Here is a tiny trained network, its code and every weight. The questions are about switching its units off for an input and a class, where a switched-off unit gives its printed mean instead of its output.

import numpy as np


def w(rows, s, z=0):
    codes = np.array(rows[::2]) - 128.0
    scale = np.full(codes.shape[1], s)
    scale[-1] = z or s
    return codes * scale


def f(y):
    return np.maximum(y, 0)


def log_softmax(a):
    a = a - a.max(-1, keepdims=True)
    return a - np.log(np.exp(a).sum(-1, keepdims=True))


def net(x, mask):
    res = np.array(x, float).reshape(1, 4) / 4 @ E
    y = f(res @ A[0][:, :-1].T + A[0][:, -1])
    res = res + np.where(mask, y, B[0][:, -1]) @ B[0][:, :-1]
    return log_softmax(res[-1] @ U[:, :-1].T + U[:, -1])


A, B = {}, {}
E = w([
[190,166,137],'x0',
[142,136,250],'x1',
[57,170,98],'x2',
[130,128,132],'x3',
],0.014)
A[0] = w([
[185,140,152,72],'n1',
[66,135,129,64],'n2',
[113,191,128,86],'n3',
[119,85,91,99],'n4',
[134,126,110,6],'n5',
[200,64,109,45],'n6',
[202,96,27,150],'n7',
[99,22,142,113],'n8',
[124,144,69,64],'n9',
[177,170,123,121],'n10',
[194,84,155,61],'n11',
[97,164,116,69],'n12',
[149,188,144,61],'n13',
[49,101,148,60],'n14',
[191,63,36,64],'n15',
[136,136,179,115],'n16',
[156,134,124,110],'n17',
[113,132,31,183],'n18',
[183,152,218,113],'n19',
[204,87,57,61],'n20',
[171,244,99,140],'n21',
[67,67,96,210],'n22',
[142,131,63,144],'n23',
[111,107,30,126],'n24',
[137,175,215,150],'n25',
[214,203,111,163],'n26',
[219,250,149,120],'n27',
[68,165,95,226],'n28',
[79,231,97,91],'n29',
[107,198,122,54],'n30',
[200,64,108,65],'n31',
[184,39,138,90],'n32',
[160,252,128,162],'n33',
],0.013,0.002)
B[0] = w([
[63,122,119,176],'n1',
[133,67,114,173],'n2',
[54,68,2,163],'n3',
[132,159,160,171],'n4',
[85,180,90,137],'n5',
[114,121,64,174],'n6',
[78,194,230,221],'n7',
[201,51,188,171],'n8',
[106,155,171,189],'n9',
[165,143,192,165],'n10',
[79,136,57,185],'n11',
[137,134,86,163],'n12',
[111,125,193,163],'n13',
[116,91,181,179],'n14',
[67,127,173,210],'n15',
[46,191,127,186],'n16',
[132,77,144,144],'n17',
[150,204,243,244],'n18',
[95,141,144,245],'n19',
[93,175,126,187],'n20',
[122,51,133,192],'n21',
[199,115,152,206],'n22',
[70,145,209,195],'n23',
[116,76,124,241],'n24',
[84,199,137,234],'n25',
[156,50,169,194],'n26',
[122,82,162,224],'n27',
[149,104,134,213],'n28',
[77,73,98,212],'n29',
[65,129,33,167],'n30',
[56,13,47,175],'n31',
[29,161,69,182],'n32',
[156,42,147,197],'n33',
],0.0056,0.012)
U = w([
[62,210,151,85],'0',
[48,57,59,157],'1',
[126,3,152,76],'2',
[119,107,149,254],'3',
[102,166,68,138],'4',
[184,154,39,35],'5',
[194,163,101,28],'6',
],0.012,0.0059)

Each question gives the input, the list of numbers given to net, and the class t.
The units are the neurons (one row each of A and B). Each row of codes is followed by its name. A weight is (code - 128) times the scale printed after its matrix; where a second scale follows, it is the last column's (A, B and U).
mask holds one flag per neuron, in row order. A switched-off neuron (its flag False) gives its mean, the last column of its row in B, instead of its output. The means were averaged over made-up inputs and are rounded, as every weight is.
A unit's drop is (log p(t) with every unit on - log p(t) with that unit switched off) / (log p(t) with every unit on - log p(t) with every unit switched off).
The circuit of an input: a set's keep is (log p(t) with only the set's units on - log p(t) with every unit switched off) / (log p(t) with every unit on - log p(t) with every unit switched off). Starting from the 12 units with the biggest drops (on a tie, the unit counted first), units are removed one at a time, each time the one whose removal leaves the highest keep (on an exact tie, the one counted first), for as long as the keep stays at least 0.8.
units of the circuit, in order: the units of the circuit, biggest drop first
unit that matters most: the unit with the biggest drop
top k neurons: the k neurons with the biggest drops, biggest first
drop when u is switched off: that unit's drop, to one decimal
input [2,-7,4,1], class 0: top 2 neurons -> n18; n7
input [4,5,7,-2], class 1: units of the circuit, in order -> n18; n3; n7
input [8,-8,-1,-3], class 0: unit that matters most -> n7
input [8,-6,4,-4], class 2: top 4 neurons -> n21; n33; n26; n25
input [2,-2,-8,0], class 1: units of the circuit, in order -> n31; n32
input [1,1,4,-1], class 1: units of the circuit, in order -> n18; n7
input [8,2,7,-4], class 2: units of the circuit, in order -> n33; n21
input [6,3,3,6], class 2: units of the circuit, in order -> n33; n27
input [-8,-5,-2,2], class 2: units of the circuit, in order -> n8; n22
input [-7,-4,-2,-2], class 2: units of the circuit, in order -> n8; n22
input [5,-4,-8,5], class 1: top 2 neurons -> n31; n32
input [-6,-5,-5,8], class 3: units of the circuit, in order -> n7; n18; n29
input [-6,5,4,1], class 2: units of the circuit, in order -> n14; n8
input [1,-7,7,0], class 0: unit that matters most -> n18
input [-7,-4,-4,-3], class 2: top 2 neurons -> n8; n25
input [2,0,-4,2], class 1: top 2 neurons -> n18; n31
input [-1,-4,4,-6], class 3: top 2 neurons -> n18; n25
input [-8,-8,-3,-7], class 0: drop when n5 is switched off -> 0.0
input [-2,4,8,-3], class 1: drop when n18 is switched off -> 0.1
input [-3,-6,0,5], class 0: drop when n18 is switched off -> 0.1
input [-2,-6,6,-1], class 0: units of the circuit, in order -> n18
input [5,5,-8,7], class 1: drop when n31 is switched off -> 0.2
